Here is a tiny trained network, its code and every weight. The questions are about switching its units off for an input and a class, where a switched-off unit gives its printed mean instead of its output.

import numpy as np


def w(rows, s, z=0):
    codes = np.array(rows[::2]) - 128.0
    scale = np.full(codes.shape[1], s)
    scale[-1] = z or s
    return codes * scale


def f(y):
    return y / 2 * (1 + np.tanh(0.7978845608 * (y + 0.044715 * y**3)))


def log_softmax(a):
    a = a - a.max(-1, keepdims=True)
    return a - np.log(np.exp(a).sum(-1, keepdims=True))


def net(x, mask):
    res = np.array(x, float).reshape(1, 8) / 4 @ E
    y = f(res @ A[0][:, :-1].T + A[0][:, -1])
    res = res + np.where(mask, y, B[0][:, -1]) @ B[0][:, :-1]
    return log_softmax(res[-1] @ U[:, :-1].T + U[:, -1])


A, B = {}, {}
E = w([
[172,148,103,200,66,122,100,136,22],'x0',
[139,128,139,127,130,124,124,119,130],'x1',
[164,220,44,134,201,104,168,83,126],'x2',
[133,127,130,124,128,129,128,124,126],'x3',
[190,97,51,81,119,218,91,144,159],'x4',
[126,124,124,129,130,128,131,132,128],'x5',
[172,187,153,89,59,88,175,202,154],'x6',
[113,114,57,86,67,2,71,102,150],'x7',
],0.0094)
A[0] = w([
[213,88,54,51,120,212,64,177,179,122],'N1',
[101,134,104,69,140,172,197,59,229,106],'N2',
[100,144,126,149,131,153,157,125,204,67],'N3',
[152,139,83,164,150,120,174,119,144,69],'N4',
[110,253,81,103,168,133,137,70,112,106],'N5',
[135,126,102,75,118,93,93,123,109,51],'N6',
[124,90,89,152,194,177,71,82,146,119],'N7',
[134,134,125,147,115,118,168,110,126,4],'N8',
[174,146,132,73,72,136,165,143,163,87],'N9',
[140,107,67,123,91,73,72,91,141,79],'N10',
[93,90,100,123,139,145,110,57,115,89],'N11',
[100,141,131,86,158,138,118,127,189,85],'N12',
[136,170,151,146,113,118,217,171,152,121],'N13',
[182,140,46,107,120,172,150,121,172,103],'N14',
[130,49,172,90,77,156,83,169,136,84],'N15',
[230,194,107,89,71,134,155,181,188,118],'N16',
[153,146,154,111,101,97,137,225,169,95],'N17',
[41,155,110,107,123,35,104,104,155,107],'N18',
[45,113,162,48,151,108,118,153,203,118],'N19',
[157,142,158,122,143,181,146,122,124,87],'N20',
[155,169,131,85,90,132,170,164,145,71],'N21',
[107,148,147,100,132,182,147,146,98,82],'N22',
[163,127,82,101,127,178,55,155,102,104],'N23',
[105,91,87,176,159,141,105,96,151,74],'N24',
[164,124,139,148,148,184,160,146,142,89],'N25',
[158,170,98,168,86,151,64,150,81,86],'N26',
[194,169,57,115,163,138,174,90,167,92],'N27',
[100,103,96,167,148,153,78,94,149,90],'N28',
[141,152,159,133,149,164,116,157,127,77],'N29',
[137,122,111,192,150,174,175,159,164,97],'N30',
[193,153,111,157,138,124,71,194,70,88],'N31',
[136,152,103,137,165,74,170,136,138,113],'N32',
[113,137,138,67,166,133,126,144,198,100],'N33',
[161,166,135,175,157,188,191,113,122,116],'N34',
[122,119,200,123,204,168,199,175,149,110],'N35',
[127,119,63,45,85,72,82,93,207,118],'N36',
[169,194,124,111,105,115,124,201,150,66],'N37',
[109,85,143,110,90,155,124,114,107,56],'N38',
],0.011,0.013)
B[0] = w([
[35,216,211,228,142,13,135,142,165,246],'N1',
[202,172,89,194,84,92,176,53,62,197],'N2',
[144,125,117,177,94,126,139,74,100,135],'N3',
[120,86,189,175,61,127,141,66,166,139],'N4',
[81,37,181,125,40,156,141,128,199,194],'N5',
[179,178,107,142,138,164,80,161,195,137],'N6',
[69,110,153,55,179,162,109,94,72,189],'N7',
[143,56,185,124,120,185,106,149,112,121],'N8',
[92,93,155,77,202,137,74,147,58,167],'N9',
[192,186,79,108,167,182,105,212,144,173],'N10',
[91,103,135,61,205,180,56,88,95,151],'N11',
[225,116,52,163,101,185,109,73,45,154],'N12',
[55,108,132,109,182,168,125,145,80,192],'N13',
[89,118,197,160,89,101,160,112,170,186],'N14',
[147,18,152,155,35,193,150,84,255,193],'N15',
[63,89,127,68,202,187,83,76,62,225],'N16',
[74,84,141,59,164,163,98,78,95,185],'N17',
[112,198,138,148,148,141,100,196,143,192],'N18',
[143,136,111,184,71,99,211,81,85,212],'N19',
[201,172,76,109,153,174,85,178,159,153],'N20',
[81,71,142,70,190,152,104,80,80,157],'N21',
[207,167,96,142,132,113,43,189,167,143],'N22',
[103,173,139,132,101,63,155,117,97,170],'N23',
[84,74,178,50,212,161,93,84,65,144],'N24',
[191,186,97,145,168,163,63,141,151,161],'N25',
[220,154,37,184,88,117,221,61,74,168],'N26',
[116,19,184,142,22,185,124,156,178,191],'N27',
[90,67,121,98,182,174,51,133,72,150],'N28',
[186,196,109,192,166,142,99,172,159,139],'N29',
[175,162,64,52,155,217,50,186,155,158],'N30',
[163,143,75,198,94,122,220,54,88,166],'N31',
[97,89,182,162,87,115,151,121,183,157],'N32',
[235,124,78,195,114,159,170,46,73,175],'N33',
[141,181,92,139,144,123,73,192,162,196],'N34',
[113,194,130,151,146,144,90,192,164,215],'N35',
[173,233,83,108,164,205,69,221,172,225],'N36',
[121,100,122,104,162,138,87,120,98,163],'N37',
[155,65,123,151,156,138,70,113,208,132],'N38',
],0.0089,0.013)
U = w([
[179,197,63,58,143,131,99,210,177,43],'0',
[59,82,106,23,203,122,114,78,61,73],'1',
[192,150,53,147,74,97,195,59,39,30],'2',
[112,28,139,99,34,142,130,128,254,37],'3',
[48,198,175,148,150,23,128,131,137,253],'4',
],0.0098,0.0052)

Each question gives the input, the list of numbers given to net, and the class t.
The units are the neurons (one row each of A and B). Each row of codes is followed by its name. A weight is (code - 128) times the scale printed after its matrix; where a second scale follows, it is the last column's (A, B and U).
mask holds one flag per neuron, in row order. A switched-off neuron (its flag False) gives its mean, the last column of its row in B, instead of its output. The means were averaged over made-up inputs and are rounded, as every weight is.
A unit's drop is (log p(t) with every unit on - log p(t) with that unit switched off) / (log p(t) with every unit on - log p(t) with every unit switched off).
The circuit of an input: a set's keep is (log p(t) with only the set's units on - log p(t) with every unit switched off) / (log p(t) with every unit on - log p(t) with every unit switched off). Starting from the 12 units with the biggest drops (on a tie, the unit counted first), units are removed one at a time, each time the one whose removal leaves the highest keep (on an exact tie, the one counted first), for as long as the keep stays at least 0.8.
circuit, biggest first: the units of the circuit, biggest drop first
most important unit: the unit with the biggest drop
top k neurons: the k neurons with the biggest drops, biggest first
drop when u is switched off: that unit's drop, to one decimal
input [3,-7,4,3,7,-8,2,-6], class 4: top neuron	[N1]
input [-6,1,8,-2,-5,-4,3,3], class 3: top 3 neurons	[N5, N27, N32]
input [7,-7,5,0,8,-2,-1,4], class 4: top 3 neurons	[N1, N14, N2]
input [-4,3,6,5,5,-6,5,1], class 3: top 3 neurons	[N27, N5, N14]
input [-7,-1,8,-6,-2,-2,2,1], class 3: top 3 neurons	[N5, N27, N32]
input [-3,-3,3,-8,1,7,-2,4], class 0: top 2 neurons	[N36, N1]
input [5,-5,-6,2,-4,-7,-2,0], class 3: circuit, biggest first	[N1, N15]
input [7,0,-5,-5,-6,-2,7,-2], class 1: circuit, biggest first	[N17, N1]
input [0,4,-7,7,-6,-3,8,6], class 1: circuit, biggest first	[N17, N1]
input [4,8,0,3,0,0,3,-3], class 2: top 2 neurons	[N1, N36]
input [-1,1,-4,-8,5,-2,3,2], class 4: top 3 neurons	[N1, N27, N5]
input [-3,-6,5,4,6,2,-1,0], class 4: top 2 neurons	[N1, N15]
input [8,6,-8,2,7,4,6,3], class 2: top 2 neurons	[N26, N31]
input [-7,-7,1,-5,7,-7,-1,0], class 2: most important unit	N2
input [-6,6,-3,-3,-6,5,4,5], class 2: circuit, biggest first	[N19, N1]
input [-3,-6,5,6,-2,-6,5,-2], class 1: circuit, biggest first	[N16, N13]
input [-3,4,-3,-2,-2,7,0,1], class 2: top 3 neurons	[N1, N5, N27]
input [-4,-7,-3,-3,6,-1,3,-1], class 4: drop when N1 is switched off	1.4
input [0,-3,-3,-6,4,1,7,2], class 1: drop when N18 is switched off	0.0
input [3,6,8,-3,-6,0,7,-5], class 3: most important unit	N5
input [7,-3,-3,8,6,5,-1,-5], class 2: drop when N26 is switched off	1.8
